Below are the code and all the weights of a small trained network. Each question names an input and a class and asks about switching units off, where a switched-off unit gives its printed mean instead of its output.

import numpy as np


def w(rows, s, z=0):
    codes = np.array(rows[::2]) - 128.0
    scale = np.full(codes.shape[1], s)
    scale[-1] = z or s
    return codes * scale


def norm(h):
    return h / np.sqrt((h * h).mean(-1, keepdims=True) + 1e-5)


def f(y):
    return np.maximum(y, 0)


def log_softmax(a):
    a = a - a.max(-1, keepdims=True)
    return a - np.log(np.exp(a).sum(-1, keepdims=True))


def net(x, mask):
    res = np.array(x, float).reshape(1, 6) / 4 @ E
    u = 0
    for l in range(3):
        y = f(norm(res) @ A[l][:, :-1].T + A[l][:, -1])
        res = res + np.where(mask[u : u + 5], y, B[l][:, -1]) @ B[l][:, :-1]
        u += 5
    return log_softmax(norm(res)[-1] @ U[:, :-1].T + U[:, -1])


A, B = {}, {}
E = w([
[117,173,175,99,99,13,166,80],'x0',
[93,59,198,50,118,160,118,13],'x1',
[73,67,127,68,179,75,163,214],'x2',
[202,140,210,95,151,99,42,170],'x3',
[217,124,193,178,195,139,254,133],'x4',
[166,61,115,158,68,102,132,130],'x5',
],0.0035)
A[0] = w([
[141,100,117,124,134,223,117,168,1],'L0N1',
[67,254,142,82,223,175,125,112,81],'L0N2',
[177,42,114,165,61,83,116,123,5],'L0N3',
[127,169,145,103,102,80,154,116,23],'L0N4',
[166,194,107,137,111,140,117,80,32],'L0N5',
],0.0072,0.0053)
B[0] = w([
[137,93,72,143,253,207,46,68,163],'L0N1',
[222,13,86,146,2,85,153,151,254],'L0N2',
[199,69,84,101,45,101,158,172,162],'L0N3',
[101,126,137,130,178,78,126,60,154],'L0N4',
[47,77,192,227,114,138,103,143,167],'L0N5',
],0.0064,0.0024)
A[1] = w([
[171,139,193,161,188,178,242,129,2],'L1N1',
[120,126,76,113,122,124,87,89,139],'L1N2',
[62,81,116,14,215,100,189,231,49],'L1N3',
[59,136,32,153,116,143,227,62,52],'L1N4',
[244,159,213,84,176,86,3,145,81],'L1N5',
],0.0056)
B[1] = w([
[235,157,187,86,196,107,122,126,180],'L1N1',
[174,118,156,88,187,145,141,135,225],'L1N2',
[113,115,188,255,87,121,64,119,215],'L1N3',
[102,184,179,72,94,180,149,217,220],'L1N4',
[36,161,89,121,88,200,241,153,254],'L1N5',
],0.0073,0.0027)
A[2] = w([
[138,192,89,162,125,82,108,168,21],'L2N1',
[45,163,40,79,81,108,3,120,36],'L2N2',
[158,211,42,190,170,93,124,196,31],'L2N3',
[105,207,154,117,85,2,171,81,41],'L2N4',
[166,206,143,191,84,199,100,43,2],'L2N5',
],0.007,0.0025)
B[2] = w([
[107,77,184,78,101,153,136,53,169],'L2N1',
[228,193,176,175,204,82,230,134,253],'L2N2',
[87,103,157,37,118,126,89,10,206],'L2N3',
[139,112,24,155,191,237,31,158,239],'L2N4',
[44,113,134,145,146,2,81,202,203],'L2N5',
],0.0075,0.0037)
U = w([
[227,191,163,133,219,75,189,130,232],'0',
[107,110,32,148,213,196,50,137,249],'1',
[40,105,183,219,97,48,80,173,179],'2',
[47,203,114,90,47,184,205,198,66],'3',
[204,61,58,103,34,89,135,138,4],'4',
[71,104,183,48,125,126,107,7,2],'5',
],0.011,0.00082)

Each question gives the input, the list of numbers given to net, and the class t.
The units are the neurons (one row each of A and B). Each row of codes is followed by its name. A weight is (code - 128) times the scale printed after its matrix; where a second scale follows, it is the last column's (A, B and U).
mask holds one flag per neuron, layer by layer. A switched-off neuron (its flag False) gives its mean, the last column of its row in B, instead of its output. The means were averaged over made-up inputs and are rounded, as every weight is.
A unit's drop is (log p(t) with every unit on - log p(t) with that unit switched off) / (log p(t) with every unit on - log p(t) with every unit switched off).
The circuit of an input: a set's keep is (log p(t) with only the set's units on - log p(t) with every unit switched off) / (log p(t) with every unit on - log p(t) with every unit switched off). Starting from the 12 units with the biggest drops (on a tie, the unit counted first), units are removed one at a time, each time the one whose removal leaves the highest keep (on an exact tie, the one counted first), for as long as the keep stays at least 0.8.
units of the circuit, in order: the units of the circuit, biggest drop first
most important unit: the unit with the biggest drop
top k neurons: the k neurons with the biggest drops, biggest first
k most important neurons of layer l: the k neurons of layer l with the biggest drops, biggest first
input [8,7,-2,7,4,8], class 1: top neuron : [L2N4]
input [-1,-5,-6,-6,2,-5], class 2: top 3 neurons : [L0N5, L2N5, L1N5]
input [-1,-8,2,6,7,5], class 5: units of the circuit, in order : [L2N3, L2N2, L2N1, L0N2]
input [0,-6,6,-6,1,-5], class 2: top 2 neurons : [L1N3, L1N5]
input [-2,-2,2,7,4,6], class 3: top 3 neurons : [L1N5, L0N2, L2N2]
input [-2,4,-3,-4,-2,3], class 3: top 2 neurons : [L1N4, L2N3]
input [-2,6,-1,-7,-7,-4], class 0: top 2 neurons : [L2N2, L1N5]
input [8,-6,8,6,-6,-5], class 1: 2 most important neurons of layer 1 : [L1N4, L1N5]
input [-2,-6,4,-8,3,8], class 3: units of the circuit, in order : [L1N4, L0N2]
input [6,-2,-7,-1,-3,-5], class 2: top 2 neurons : [L0N5, L2N5]
input [-2,-7,5,2,6,2], class 5: top 4 neurons : [L2N3, L2N2, L2N1, L1N2]
input [-2,-5,2,1,-5,-1], class 0: top 2 neurons : [L2N2, L1N1]
input [5,-2,0,-1,6,7], class 4: top 2 neurons : [L0N3, L2N2]
input [-5,-1,-1,-7,-8,7], class 0: units of the circuit, in order : [L2N2, L0N2]
input [4,5,0,6,-4,-4], class 3: top 2 neurons : [L1N5, L2N3]
input [-2,0,-2,-1,0,-7], class 4: top neuron : [L0N2]
input [4,-8,-7,-1,-6,-2], class 5: 2 most important neurons of layer 1 : [L1N3, L1N2]
input [8,1,7,2,6,-4], class 1: units of the circuit, in order : [L2N4, L2N2]
input [-1,0,-2,-8,-6,6], class 3: 2 most important neurons of layer 0 : [L0N2, L0N1]
input [-7,-8,-7,-1,0,7], class 5: 3 most important neurons of layer 2 : [L2N3, L2N4, L2N1]
input [-1,3,-6,4,6,8], class 4: most important unit : L0N3
input [5,2,5,-6,-4,6], class 3: 2 most important neurons of layer 1 : [L1N4, L1N1]
input [8,-4,1,-4,-6,-8], class 1: 2 most important neurons of layer 0 : [L0N4, L0N3]
